Below are the code and all the weights of a small trained network. Each question names an input and a target symbol and asks about switching units off, where a switched-off unit gives its printed mean instead of its output.

import numpy as np


def w(rows, s, z=0):
    codes = np.array(rows[::2]) - 128.0
    scale = np.full(codes.shape[1], s)
    scale[-1] = z or s
    return codes * scale


def f(y):
    return np.maximum(y, 0)


def softmax(a):
    e = np.exp(a - a.max(-1, keepdims=True))
    return e / e.sum(-1, keepdims=True)


def log_softmax(a):
    a = a - a.max(-1, keepdims=True)
    return a - np.log(np.exp(a).sum(-1, keepdims=True))


def net(x, mask):
    ids = ['Φβεηλξτψ'.index(c) for c in x.split()]
    T = len(ids)
    res = E[ids] + P[:T]
    u = 0
    for l in range(2):
        r = res
        for j in range(2):
            rows = slice(2 * j, 2 * j + 2)
            q, k, v = (r @ M[l][rows].T for M in (Q, K, V))
            z = softmax(np.where(np.tri(T) > 0, q @ k.T / 2**0.5, -1e9)) @ v
            o = O[l][rows]
            res = res + np.where(mask[u + j], z, o[:, -1]) @ o[:, :-1]
        u += 2
        y = f(res @ A[l][:, :-1].T + A[l][:, -1])
        res = res + np.where(mask[u : u + 16], y, B[l][:, -1]) @ B[l][:, :-1]
        u += 16
    return log_softmax(res[-1] @ U[:, :-1].T + U[:, -1])


Q, K, V, O, A, B = {}, {}, {}, {}, {}, {}
E = w([
[131,110,117],'Φ',
[126,143,127],'β',
[131,97,97],'ε',
[129,107,118],'η',
[180,177,103],'λ',
[56,181,226],'ξ',
[187,20,35],'τ',
[1,43,194],'ψ',
],0.012)
P = w([
[74,3,210],'0',
[201,97,220],'1',
[217,81,204],'2',
[184,98,159],'3',
[146,105,123],'4',
[97,140,81],'5',
[71,179,65],'6',
[44,206,35],'7',
],0.0062)
Q[0] = w([
[162,189,182],'0.h1',
[43,254,59],'0.h1',
[119,5,44],'0.h2',
[176,71,224],'0.h2',
],0.0041)
K[0] = w([
[76,180,108],'0.h1',
[61,254,41],'0.h1',
[192,125,114],'0.h2',
[218,68,232],'0.h2',
],0.0052)
V[0] = w([
[254,157,153],'0.h1',
[139,152,182],'0.h1',
[98,116,122],'0.h2',
[77,93,106],'0.h2',
],0.0094)
O[0] = w([
[10,179,3,68],'0.h1',
[99,25,153,254],'0.h1',
[207,88,192,175],'0.h2',
[227,113,183,252],'0.h2',
],0.0055,0.00053)
A[0] = w([
[177,105,122,86],'0.n1',
[104,211,70,70],'0.n2',
[181,85,81,70],'0.n3',
[166,176,105,116],'0.n4',
[151,124,91,70],'0.n5',
[139,128,145,81],'0.n6',
[133,235,71,145],'0.n7',
[154,199,82,253],'0.n8',
[183,229,175,90],'0.n9',
[75,149,154,117],'0.n10',
[22,159,128,107],'0.n11',
[178,236,177,89],'0.n12',
[2,62,110,179],'0.n13',
[150,132,58,243],'0.n14',
[76,84,49,35],'0.n15',
[148,76,151,191],'0.n16',
],0.0079,0.0047)
B[0] = w([
[187,188,76,141],'0.n1',
[68,154,80,160],'0.n2',
[181,38,197,142],'0.n3',
[67,123,129,155],'0.n4',
[132,97,170,131],'0.n5',
[135,126,95,130],'0.n6',
[74,107,61,201],'0.n7',
[69,41,78,254],'0.n8',
[136,74,199,153],'0.n9',
[180,151,196,152],'0.n10',
[115,197,253,169],'0.n11',
[126,42,217,154],'0.n12',
[114,119,193,233],'0.n13',
[133,2,81,246],'0.n14',
[139,113,169,141],'0.n15',
[96,150,140,219],'0.n16',
],0.0066,0.0049)
Q[1] = w([
[195,38,54],'1.h1',
[152,251,222],'1.h1',
[134,153,156],'1.h2',
[61,104,105],'1.h2',
],0.014)
K[1] = w([
[6,133,130],'1.h1',
[213,67,136],'1.h1',
[106,170,138],'1.h2',
[80,86,92],'1.h2',
],0.015)
V[1] = w([
[255,155,75],'1.h1',
[128,84,78],'1.h1',
[83,219,171],'1.h2',
[151,149,32],'1.h2',
],0.0096)
O[1] = w([
[110,33,38,2],'1.h1',
[161,26,146,150],'1.h1',
[3,51,191,13],'1.h2',
[211,38,134,79],'1.h2',
],0.0057,0.0085)
A[1] = w([
[151,206,86,158],'1.n1',
[100,139,151,51],'1.n2',
[165,213,94,153],'1.n3',
[3,122,2,92],'1.n4',
[61,112,188,149],'1.n5',
[109,158,162,50],'1.n6',
[21,101,184,163],'1.n7',
[189,205,102,3],'1.n8',
[76,88,115,213],'1.n9',
[215,133,193,20],'1.n10',
[36,182,206,230],'1.n11',
[26,42,140,111],'1.n12',
[107,113,164,222],'1.n13',
[149,136,45,172],'1.n14',
[163,46,153,157],'1.n15',
[43,17,186,51],'1.n16',
],0.0079,0.0057)
B[1] = w([
[181,106,114,160],'1.n1',
[132,77,160,139],'1.n2',
[202,137,93,163],'1.n3',
[2,184,79,148],'1.n4',
[127,121,64,187],'1.n5',
[132,53,152,145],'1.n6',
[174,139,46,198],'1.n7',
[33,64,184,138],'1.n8',
[76,103,207,171],'1.n9',
[90,82,116,140],'1.n10',
[169,189,50,244],'1.n11',
[189,191,84,164],'1.n12',
[178,144,194,186],'1.n13',
[56,74,104,180],'1.n14',
[142,180,200,166],'1.n15',
[206,150,98,170],'1.n16',
],0.0059,0.011)
U = w([
[209,151,175,227],'Φ',
[131,114,173,49],'β',
[39,71,184,237],'ε',
[133,135,140,1],'η',
[181,109,1,37],'λ',
[119,129,152,46],'ξ',
[144,155,64,135],'τ',
[54,168,83,76],'ψ',
],0.0074,0.0079)

Each question gives the input, a string of symbols that net reads in full, and the target symbol t.
The units are the heads (2 rows each of Q, K, V and O) and the neurons (one row each of A and B). Each row of codes is followed by its name. A weight is (code - 128) times the scale printed after its matrix; where a second scale follows, it is the last column's (O, A, B and U).
mask holds one flag per unit, layer by layer, with each layer's heads first. A switched-off unit (its flag False) gives its mean, the last column of its rows in O or B, instead of its output. The means were averaged over made-up inputs and are rounded, as every weight is.
A unit's drop is (log p(t) with every unit on - log p(t) with that unit switched off) / (log p(t) with every unit on - log p(t) with every unit switched off).
The circuit of an input: a set's keep is (log p(t) with only the set's units on - log p(t) with every unit switched off) / (log p(t) with every unit on - log p(t) with every unit switched off). Starting from the 12 units with the biggest drops (on a tie, the unit counted first), units are removed one at a time, each time the one whose removal leaves the highest keep (on an exact tie, the one counted first), for as long as the keep stays at least 0.8.
circuit, biggest first: the units of the circuit, biggest drop first
most important unit: the unit with the biggest drop
top k neurons: the k neurons with the biggest drops, biggest first
k most important neurons of layer l: the k neurons of layer l with the biggest drops, biggest first
which heads matter: for each layer, one digit per head in row order, 1 if its drop is at least 0.15 and else 0, layers parted by /
drop of u: that unit's drop, to one decimal
input β ξ λ λ ξ λ ψ η, target Φ: circuit, biggest first : 1.h1, 0.n13, 1.n14
input λ λ λ λ, target ε: most important unit : 1.n11
input λ η λ λ ε λ ε Φ, target ε: which heads matter : 00 / 01
input ε ψ λ λ λ λ ψ ε, target Φ: which heads matter : 00 / 11
input λ Φ λ λ λ λ λ λ, target ψ: which heads matter : 11 / 00
input β λ ξ τ ψ ψ ε ε, target Φ: circuit, biggest first : 1.h1, 0.h1
input τ ξ ε τ λ, target λ: which heads matter : 10 / 01
input λ η λ η, target ε: which heads matter : 00 / 00
input ψ ψ λ λ λ β, target ε: which heads matter : 10 / 10
input λ λ λ η, target ε: which heads matter : 00 / 00
input λ β λ Φ ε λ ψ, target Φ: which heads matter : 00 / 00
input η β λ Φ λ ε β, target ε: which heads matter : 00 / 01
input ξ ξ ψ λ τ λ, target λ: which heads matter : 11 / 01
input β β ψ λ β Φ Φ, target ε: 2 most important neurons of layer 1 : 1.n11, 1.n7
input β β λ λ, target ε: which heads matter : 10 / 10
input λ λ λ λ λ β ε ε, target ε: most important unit : 1.h2
input λ τ λ λ λ λ ε, target ε: drop of 0.h2 : 0.0
input λ λ Φ ψ τ τ, target Φ: drop of 1.h1 : 0.6
input λ ξ β ε λ ψ, target Φ: drop of 1.n5 : -0.1
input ψ ψ λ ψ λ ψ τ, target Φ: top neuron : 0.n3
